Here is a tiny trained network, its code and every weight. The questions are about switching its units off for an input and a class, where a switched-off unit gives its printed mean instead of its output.

import numpy as np


def w(rows, s, z=0):
    codes = np.array(rows[::2]) - 128.0
    scale = np.full(codes.shape[1], s)
    scale[-1] = z or s
    return codes * scale


def f(y):
    return np.maximum(y, 0)


def log_softmax(a):
    a = a - a.max(-1, keepdims=True)
    return a - np.log(np.exp(a).sum(-1, keepdims=True))


def net(x, mask):
    res = np.array(x, float).reshape(1, 6) / 4 @ E
    y = f(res @ A[0][:, :-1].T + A[0][:, -1])
    res = res + np.where(mask, y, B[0][:, -1]) @ B[0][:, :-1]
    return log_softmax(res[-1] @ U[:, :-1].T + U[:, -1])


A, B = {}, {}
E = w([
[184,96,173,189,236,103,64],'x0',
[155,178,86,138,130,7,77],'x1',
[170,132,49,254,86,137,115],'x2',
[194,160,158,234,55,164,80],'x3',
[39,37,105,178,155,114,31],'x4',
[31,179,172,205,166,115,167],'x5',
],0.0093)
A[0] = w([
[175,121,155,106,160,102,146,175],'N1',
[117,77,113,170,169,75,81,161],'N2',
[191,103,124,142,69,197,135,241],'N3',
[105,126,103,145,193,48,60,246],'N4',
[134,45,164,97,115,118,119,102],'N5',
[6,125,133,153,138,131,165,216],'N6',
[140,156,131,44,148,57,163,179],'N7',
[170,195,123,145,84,85,125,193],'N8',
[142,89,174,164,167,199,139,250],'N9',
[152,167,165,134,110,179,67,177],'N10',
[176,25,149,136,172,95,82,178],'N11',
[179,179,109,113,67,129,146,83],'N12',
[146,184,108,120,88,106,163,103],'N13',
[137,188,100,106,97,80,122,182],'N14',
[56,154,116,147,145,123,153,254],'N15',
[142,72,155,143,56,219,111,161],'N16',
],0.011,0.0031)
B[0] = w([
[216,139,216,85,125,155,184,187],'N1',
[167,35,120,141,146,120,24,218],'N2',
[121,186,26,171,101,205,182,232],'N3',
[149,33,136,139,159,71,33,252],'N4',
[122,129,115,66,83,179,110,177],'N5',
[53,52,139,103,118,110,167,234],'N6',
[180,60,180,86,66,168,120,250],'N7',
[123,207,143,176,80,139,85,229],'N8',
[134,154,162,116,218,115,207,203],'N9',
[130,155,34,159,118,88,123,184],'N10',
[184,129,111,119,254,130,80,227],'N11',
[97,214,134,160,84,150,81,220],'N12',
[67,183,113,106,50,133,92,207],'N13',
[140,171,111,136,49,106,66,212],'N14',
[78,38,189,100,102,33,152,208],'N15',
[71,134,40,208,224,236,196,218],'N16',
],0.0073,0.011)
U = w([
[221,68,107,126,223,107,27,157],'0',
[93,132,40,159,204,204,156,10],'1',
[254,89,179,61,78,130,117,59],'2',
[236,193,139,148,205,99,190,136],'3',
[87,57,141,210,80,17,105,119],'4',
[120,189,101,159,50,104,89,122],'5',
[41,82,185,44,167,101,167,248],'6',
],0.0095,0.0015)

Each question gives the input, the list of numbers given to net, and the class t.
The units are the neurons (one row each of A and B). Each row of codes is followed by its name. A weight is (code - 128) times the scale printed after its matrix; where a second scale follows, it is the last column's (A, B and U).
mask holds one flag per neuron, in row order. A switched-off neuron (its flag False) gives its mean, the last column of its row in B, instead of its output. The means were averaged over made-up inputs and are rounded, as every weight is.
A unit's drop is (log p(t) with every unit on - log p(t) with that unit switched off) / (log p(t) with every unit on - log p(t) with every unit switched off).
The circuit of an input: a set's keep is (log p(t) with only the set's units on - log p(t) with every unit switched off) / (log p(t) with every unit on - log p(t) with every unit switched off). Starting from the 12 units with the biggest drops (on a tie, the unit counted first), units are removed one at a time, each time the one whose removal leaves the highest keep (on an exact tie, the one counted first), for as long as the keep stays at least 0.8.
units of the circuit, in order: the units of the circuit, biggest drop first
unit that matters most: the unit with the biggest drop
top k neurons: the k neurons with the biggest drops, biggest first
drop of u: that unit's drop, to one decimal
input [8,3,-4,-8,-5,-2], class 2: top 2 neurons -> (N7 N1)
input [-1,0,5,-5,-8,8], class 6: units of the circuit, in order -> (N15)
input [5,-3,6,0,-7,-4], class 3: top 3 neurons -> (N1 N6 N9)
input [1,1,1,4,1,-6], class 1: units of the circuit, in order -> (N3 N16)
input [-7,8,-4,0,-3,-5], class 5: top 2 neurons -> (N12 N13)
input [8,-3,1,8,-6,-7], class 3: top 2 neurons -> (N1 N9)
input [1,7,-5,3,-7,-4], class 5: top 2 neurons -> (N12 N8)
input [-3,4,8,-8,6,-1], class 0: top 3 neurons -> (N2 N4 N13)
input [6,-6,-4,7,7,7], class 0: top 3 neurons -> (N2 N11 N3)
input [5,2,1,2,6,7], class 0: top 2 neurons -> (N2 N11)
input [7,2,-8,-3,-5,-6], class 2: drop of N1 -> 0.1
input [-2,1,0,8,1,-7], class 1: drop of N15 -> 0.0
input [-8,-8,-5,-1,-6,-8], class 1: drop of N16 -> 0.4
input [4,-2,-1,7,-7,-5], class 3: drop of N9 -> 0.3
input [7,-7,2,1,-5,4], class 3: unit that matters most -> N9
